Below are the code and all the weights of a small trained network. Each question names an input and a class and asks about switching units off, where a switched-off unit gives its printed mean instead of its output.

import numpy as np


def w(rows, s, z=0):
    codes = np.array(rows[::2]) - 128.0
    scale = np.full(codes.shape[1], s)
    scale[-1] = z or s
    return codes * scale


def norm(h):
    return h / np.sqrt((h * h).mean(-1, keepdims=True) + 1e-5)


def f(y):
    return y / 2 * (1 + np.tanh(0.7978845608 * (y + 0.044715 * y**3)))


def log_softmax(a):
    a = a - a.max(-1, keepdims=True)
    return a - np.log(np.exp(a).sum(-1, keepdims=True))


def net(x, mask):
    res = np.array(x, float).reshape(1, 3) / 4 @ E
    u = 0
    for l in range(3):
        y = f(norm(res) @ A[l][:, :-1].T + A[l][:, -1])
        res = res + np.where(mask[u : u + 5], y, B[l][:, -1]) @ B[l][:, :-1]
        u += 5
    return log_softmax(norm(res)[-1] @ U[:, :-1].T + U[:, -1])


A, B = {}, {}
E = w([
[144,243,44,153,155,179,203,131,89,202,228],'x0',
[155,84,66,162,105,2,75,190,125,161,103],'x1',
[221,170,55,46,136,76,140,147,94,92,154],'x2',
],0.0084)
A[0] = w([
[133,176,180,77,140,170,173,116,62,156,147,33],'L0N1',
[118,156,254,196,110,190,138,74,118,141,119,3],'L0N2',
[134,105,166,110,85,147,123,70,121,99,84,172],'L0N3',
[146,128,117,171,153,135,200,122,75,176,148,113],'L0N4',
[163,132,76,142,109,70,141,129,126,130,151,83],'L0N5',
],0.0095,0.0033)
B[0] = w([
[108,116,194,138,171,169,48,198,98,137,125,202],'L0N1',
[230,136,172,212,197,167,204,116,184,113,159,254],'L0N2',
[85,90,117,164,146,104,155,70,171,161,114,241],'L0N3',
[129,80,45,74,61,115,51,105,145,121,103,198],'L0N4',
[17,157,128,167,198,103,255,99,92,162,236,185],'L0N5',
],0.0089,0.0069)
A[1] = w([
[177,235,159,107,154,182,139,148,103,146,165,56],'L1N1',
[108,127,205,73,109,227,187,57,135,108,123,247],'L1N2',
[102,236,51,113,139,187,92,254,83,203,147,136],'L1N3',
[150,155,94,88,97,200,153,133,129,120,156,183],'L1N4',
[155,142,66,163,94,97,161,165,136,173,83,104],'L1N5',
],0.007,0.0014)
B[1] = w([
[112,73,198,81,189,180,122,66,151,80,64,198],'L1N1',
[180,208,10,205,145,141,113,136,82,54,202,243],'L1N2',
[172,137,178,116,88,30,46,74,108,234,109,255],'L1N3',
[203,108,109,94,148,199,63,255,101,94,122,165],'L1N4',
[157,130,184,68,113,76,207,156,101,93,146,152],'L1N5',
],0.0094,0.0056)
A[2] = w([
[162,179,97,88,138,168,65,128,126,162,139,58],'L2N1',
[90,103,149,140,153,178,104,148,121,90,114,16],'L2N2',
[122,139,47,124,154,146,69,101,98,56,120,64],'L2N3',
[113,129,112,142,101,108,172,252,128,121,111,82],'L2N4',
[131,150,46,118,107,88,119,190,55,148,139,6],'L2N5',
],0.011,0.0023)
B[2] = w([
[123,30,250,186,85,112,154,236,118,127,40,253],'L2N1',
[95,252,50,140,169,120,160,54,177,112,82,185],'L2N2',
[103,194,82,102,166,63,158,114,78,246,158,202],'L2N3',
[171,210,169,156,116,255,149,138,25,142,140,156],'L2N4',
[156,201,27,117,144,153,187,149,142,123,222,255],'L2N5',
],0.0098,0.004)
U = w([
[127,164,134,164,198,187,129,87,159,84,138,234],'0',
[170,94,235,121,123,136,83,216,74,181,122,193],'1',
[49,67,159,88,108,67,101,81,187,133,61,75],'2',
[72,174,130,105,78,161,148,180,81,80,160,3],'3',
[125,165,3,84,123,69,170,134,99,168,222,196],'4',
[140,109,124,119,118,183,138,125,181,113,190,12],'5',
],0.014,0.0037)

Each question gives the input, the list of numbers given to net, and the class t.
The units are the neurons (one row each of A and B). Each row of codes is followed by its name. A weight is (code - 128) times the scale printed after its matrix; where a second scale follows, it is the last column's (A, B and U).
mask holds one flag per neuron, layer by layer. A switched-off neuron (its flag False) gives its mean, the last column of its row in B, instead of its output. The means were averaged over made-up inputs and are rounded, as every weight is.
A unit's drop is (log p(t) with every unit on - log p(t) with that unit switched off) / (log p(t) with every unit on - log p(t) with every unit switched off).
The circuit of an input: a set's keep is (log p(t) with only the set's units on - log p(t) with every unit switched off) / (log p(t) with every unit on - log p(t) with every unit switched off). Starting from the 12 units with the biggest drops (on a tie, the unit counted first), units are removed one at a time, each time the one whose removal leaves the highest keep (on an exact tie, the one counted first), for as long as the keep stays at least 0.8.
units of the circuit, in order: the units of the circuit, biggest drop first
unit that matters most: the unit with the biggest drop
top k neurons: the k neurons with the biggest drops, biggest first
top k neurons in layer l: the k neurons of layer l with the biggest drops, biggest first
drop of u: that unit's drop, to one decimal
input [4,4,-7], class 1: top 4 neurons in layer 2 -> L2N5, L2N2, L2N4, L2N3
input [-6,-7,5], class 4: units of the circuit, in order -> L1N2, L2N3
input [6,0,-7], class 1: top 2 neurons -> L0N4, L0N3
input [-8,-6,3], class 4: units of the circuit, in order -> L1N2, L2N3
input [-8,7,6], class 4: top 3 neurons -> L0N2, L1N1, L2N1
input [8,1,-3], class 1: unit that matters most -> L2N1
input [-6,6,5], class 4: top 2 neurons -> L0N2, L1N1
input [4,-3,-2], class 1: top 2 neurons in layer 0 -> L0N4, L0N3
input [-1,4,-1], class 3: top 2 neurons in layer 2 -> L2N4, L2N3
input [-8,8,7], class 4: top 2 neurons in layer 2 -> L2N1, L2N5
input [-2,1,-2], class 2: top 2 neurons in layer 2 -> L2N5, L2N4
input [-3,2,0], class 2: drop of L1N2 -> 1.3
input [-5,0,-7], class 0: drop of L0N2 -> 0.2
input [0,-6,7], class 1: unit that matters most -> L0N2
